Below are the code and all the weights of a small trained network. Each question names an input and a class and asks about switching units off, where a switched-off unit gives its printed mean instead of its output.

import numpy as np


def w(rows, s, z=0):
    codes = np.array(rows[::2]) - 128.0
    scale = np.full(codes.shape[1], s)
    scale[-1] = z or s
    return codes * scale


def f(y):
    return y / 2 * (1 + np.tanh(0.7978845608 * (y + 0.044715 * y**3)))


def log_softmax(a):
    a = a - a.max(-1, keepdims=True)
    return a - np.log(np.exp(a).sum(-1, keepdims=True))


def net(x, mask):
    res = np.array(x, float).reshape(1, 4) / 4 @ E
    y = f(res @ A[0][:, :-1].T + A[0][:, -1])
    res = res + np.where(mask, y, B[0][:, -1]) @ B[0][:, :-1]
    return log_softmax(res[-1] @ U[:, :-1].T + U[:, -1])


A, B = {}, {}
E = w([
[164,60,162,231,157,183,207,216,69,129,141,39],'x0',
[132,129,5,122,65,96,155,142,47,67,76,129],'x1',
[109,186,99,97,140,226,203,43,36,144,177,120],'x2',
[26,81,77,163,107,104,230,130,100,111,2,156],'x3',
],0.0093)
A[0] = w([
[100,148,70,125,139,130,159,132,56,103,109,107,122],'N1',
[94,183,146,54,105,136,62,89,134,134,177,186,180],'N2',
[99,151,113,108,102,129,175,118,78,97,66,108,225],'N3',
[98,125,95,185,119,22,131,151,142,99,44,155,203],'N4',
[126,111,65,150,80,189,139,124,49,131,83,155,185],'N5',
[153,119,174,151,198,162,121,180,94,139,166,29,145],'N6',
[110,115,97,118,87,148,122,136,86,118,61,147,228],'N7',
[194,133,170,162,165,129,102,116,169,153,203,90,253],'N8',
[136,128,76,103,78,180,222,92,51,143,126,92,192],'N9',
[135,159,103,150,127,145,123,135,81,101,154,164,167],'N10',
[60,142,204,114,175,193,156,97,116,201,149,160,215],'N11',
[161,110,165,209,122,140,123,155,164,146,128,82,206],'N12',
[90,155,41,153,106,128,174,153,61,109,128,120,211],'N13',
[175,124,217,166,196,187,109,197,128,121,201,129,163],'N14',
[138,137,108,67,108,107,71,105,151,100,127,150,171],'N15',
[168,183,142,110,131,67,16,132,142,157,182,161,177],'N16',
[88,83,115,134,104,1,113,177,156,106,65,166,190],'N17',
],0.0089,0.0027)
B[0] = w([
[111,156,126,144,125,149,224,101,159,106,158,68,201],'N1',
[104,185,143,64,177,126,80,125,101,133,111,118,237],'N2',
[126,138,163,188,150,133,197,59,141,96,131,89,210],'N3',
[197,91,162,194,83,49,121,117,51,72,78,119,229],'N4',
[147,151,143,211,167,125,169,81,158,122,175,77,218],'N5',
[136,92,91,152,69,165,173,162,174,178,159,155,233],'N6',
[130,94,162,209,119,119,180,124,113,88,171,122,196],'N7',
[154,130,48,100,144,184,79,190,162,176,131,153,241],'N8',
[81,193,131,185,153,140,217,109,174,124,206,114,249],'N9',
[123,161,135,135,184,127,145,170,166,156,140,123,160],'N10',
[77,184,191,135,101,154,148,135,135,111,18,183,226],'N11',
[167,86,54,146,98,123,113,156,141,157,144,114,201],'N12',
[161,138,117,185,178,100,177,104,146,107,159,52,229],'N13',
[153,116,58,105,93,157,148,199,186,209,132,192,251],'N14',
[118,137,126,143,182,83,90,95,128,135,106,109,201],'N15',
[133,207,2,108,150,119,54,95,85,153,118,75,247],'N16',
[182,57,128,167,90,40,68,128,97,51,87,82,233],'N17',
],0.0088,0.012)
U = w([
[182,46,146,179,68,66,109,118,93,58,79,93,137],'0',
[95,2,168,41,112,198,104,84,109,66,237,153,3],'1',
[66,154,237,113,129,180,145,117,151,108,57,232,131],'2',
[124,172,146,181,179,151,203,91,167,91,209,82,127],'3',
[164,118,68,142,52,205,132,233,198,185,160,154,131],'4',
[134,210,94,75,215,135,44,115,130,122,131,96,131],'5',
],0.009,0.0083)

Each question gives the input, the list of numbers given to net, and the class t.
The units are the neurons (one row each of A and B). Each row of codes is followed by its name. A weight is (code - 128) times the scale printed after its matrix; where a second scale follows, it is the last column's (A, B and U).
mask holds one flag per neuron, in row order. A switched-off neuron (its flag False) gives its mean, the last column of its row in B, instead of its output. The means were averaged over made-up inputs and are rounded, as every weight is.
A unit's drop is (log p(t) with every unit on - log p(t) with that unit switched off) / (log p(t) with every unit on - log p(t) with every unit switched off).
The circuit of an input: a set's keep is (log p(t) with only the set's units on - log p(t) with every unit switched off) / (log p(t) with every unit on - log p(t) with every unit switched off). Starting from the 12 units with the biggest drops (on a tie, the unit counted first), units are removed one at a time, each time the one whose removal leaves the highest keep (on an exact tie, the one counted first), for as long as the keep stays at least 0.8.
units of the circuit, in order: the units of the circuit, biggest drop first
k most important neurons: the k neurons with the biggest drops, biggest first
drop of u: that unit's drop, to one decimal
input [-8,-8,8,3], class 2: units of the circuit, in order => N11
input [7,4,7,-6], class 4: 2 most important neurons => N14; N6
input [3,1,-2,0], class 4: 2 most important neurons => N17; N4
input [5,6,-2,4], class 3: 3 most important neurons => N9; N5; N1
input [-1,-1,-5,-7], class 5: 3 most important neurons => N16; N2; N15
input [-7,6,-3,-2], class 0: 2 most important neurons => N17; N4
input [-2,-8,1,-2], class 4: 2 most important neurons => N14; N8
input [-2,1,0,6], class 0: 2 most important neurons => N4; N17
input [-2,-4,-4,1], class 0: drop of N17 => 0.4
input [-2,2,8,-6], class 5: drop of N2 => 0.1
input [-1,-1,7,-6], class 5: drop of N2 => 0.8
input [0,-8,6,1], class 2: drop of N11 => 0.7
